Gutin: [74,62,190,188,74,60]
Gege: [157,175,163,67,130,106]
goka: [107,157,163,67,175,130]
Vav: [167,44,180,174,203,180]
Fivut: [62,61,190,74,73,188]
ribup: [58,158,101,25,108,58]
nofu: [190,62,188,74,61,74]
order: [107,130,175,157,163,67]
goka
order: [25,158,58,101,108,58]
ribup
order: [58,108,25,101,158,58]
ribup
order: [74,61,74,188,62,190]
nofu
order: [44,167,174,180,180,203]
Vav

lerir: [101,146,116,139,130,93]
les: [61,132,91,142,246,211]
vedil: [91,132,211,61,247,142]
fubo: [97,170,106,166,107,127]
zozud: [72,210,106,144,174,127]
Bipel: [135,149,222,73,224,115]
Puzi: [93,147,224,72,236,143]
Mobet: [127,210,144,174,105,72]
Zatof: [148,239,121,155,174,21]
fozol: [127,107,170,106,98,166]
order: [105,72,127,210,144,174]
Mobet
order: [127,97,170,106,166,107]
fubo
order: [211,61,247,142,91,132]
vedil

Tuk: [121,180,106,142,176,152,131,65,133,165,100,86,112,212,107,125,200,137,68,177,102,96,104,144,126,142,102,147,129,141,91]
vimin: [129,141,91,176,112,107,65,104,121,96,142,180,200,142,86,126,144,165,131,100,212,102,152,106,147,125,177,137,102,133,69]
Vofig: [124,155,149,90,101,75,162,199,131,131,167,164,85,142,81,114,174,134,162,157,143,189,103,97,127,158,149,138,97,160,146]
Mipin: [148,134,81,164,109,105,37,100,88,87,135,196,184,145,100,126,125,148,136,162,225,122,138,119,156,144,164,129,97,119,43]
Vufu: [164,131,81,127,188,75,101,90,174,142,103,124,167,138,149,158,149,134,97,157,199,146,114,131,160,155,162,162,97,85,143]
sigag: [183,68,151,139,119,127,109,130,97,129,94,123,86,127,136,115,108,119,100,87,131,188,210,124,106,159,145,97,187,155,170]
Movem: [183,86,139,119,123,68,108,188,124,87,94,97,159,106,129,127,187,136,127,119,100,145,155,151,170,130,115,131,97,109,208]
galeg: [78,147,156,144,155,125,174,206,139,103,136,159,86,109,73,98,119,117,164,139,148,182,117,89,96,152,121,109,113,144,121]
zad: [76,149,126,150,109,151,143,178,134,157,127,171,187,128,100,86,118,138,151,76,129,109,74,139,83,133,154,135,90,136,145]
non: [86,123,155,129,100,127,187,199,137,119,94,119,188,106,115,108,139,131,145,136,146,97,97,109,87,151,130,124,159,209,170]
order: [75,81,85,90,97,97,101,103,114,124,127,131,131,134,138,142,143,146,149,149,155,157,158,160,162,162,164,167,174,188,199]
Vufu
order: [162,162,97,85,143,164,131,81,127,188,75,101,90,174,142,103,124,167,138,149,158,149,134,97,157,199,146,114,131,160,155]
Vufu
order: [158,97,75,134,155,97,143,103,138,149,127,85,90,162,101,146,189,131,199,142,160,131,81,124,174,149,164,162,157,167,114]
Vofig
order: [133,69,129,141,91,176,112,107,65,104,121,96,142,180,200,142,86,126,144,165,131,100,212,102,152,106,147,125,177,137,102]
vimin
order: [73,78,86,89,96,98,103,109,109,113,117,117,119,121,121,125,136,139,139,144,144,147,148,152,155,156,159,164,174,182,206]
galeg

lilu: [196,149,194,158,109]
firan: [158,194,149,196,110]
fopin: [109,148,195,194,158]
order: [148,109,194,158,195]
fopin
order: [158,194,195,148,109]
fopin
order: [196,110,158,194,149]
firan
order: [110,194,149,196,158]
firan
order: [194,158,109,196,149]
lilu
order: [109,149,158,194,196]
lilu

Poza: [20,213,14,38,226,96,33,100,103,223,233,19,166,172,54,156,129]
nok: [185,223,79,95,195,115,102,60,7,112,25,148,169,110,194,134,30]
gozes: [63,113,71,130,192,165,211,200,221,66,33,9,70,178,134,86,65]
nubo: [14,83,229,35,241,209,103,102,118,10,114,155,196,178,157,107,46]
depad: [61,223,95,115,185,7,102,79,110,30,169,195,148,25,194,134,112]
Ror: [110,61,194,148,7,112,134,223,25,185,102,79,194,115,169,95,30]
nesib: [107,10,178,196,229,241,14,114,102,83,46,158,209,103,35,118,155]
Mevin: [9,161,124,210,160,80,10,221,105,42,229,184,64,218,19,35,36]
zaku: [20,213,14,38,226,96,33,100,103,223,233,19,166,172,134,125,248]
Siz: [61,223,95,115,185,7,102,79,110,30,169,217,148,25,194,134,112]
order: [134,25,217,112,79,169,194,148,95,185,223,7,61,110,102,30,115]
Siz
order: [112,134,194,25,148,195,169,30,110,79,102,7,185,115,95,223,61]
depad
order: [14,19,20,33,38,96,100,103,125,134,166,172,213,223,226,233,248]
zaku
order: [155,118,35,103,209,158,46,83,102,114,14,241,229,196,178,10,107]
nesib
order: [112,61,223,95,115,185,7,102,79,110,30,169,195,148,25,194,134]
depad

Ziba: [169,67,36,116,50,123,144,161,30,146]
Lil: [114,163,164,55,135,136,59,126,137,182]
pul: [137,59,55,134,164,126,114,136,182,163]
nago: [90,140,157,128,148,125,141,141,179,102]
order: [182,163,137,59,55,134,164,126,114,136]
pul
order: [55,59,114,126,134,136,137,163,164,182]
pul
order: [55,59,114,126,135,136,137,163,164,182]
Lil
order: [182,137,126,59,136,135,55,164,163,114]
Lil
order: [146,30,161,144,123,50,116,36,67,169]
Ziba

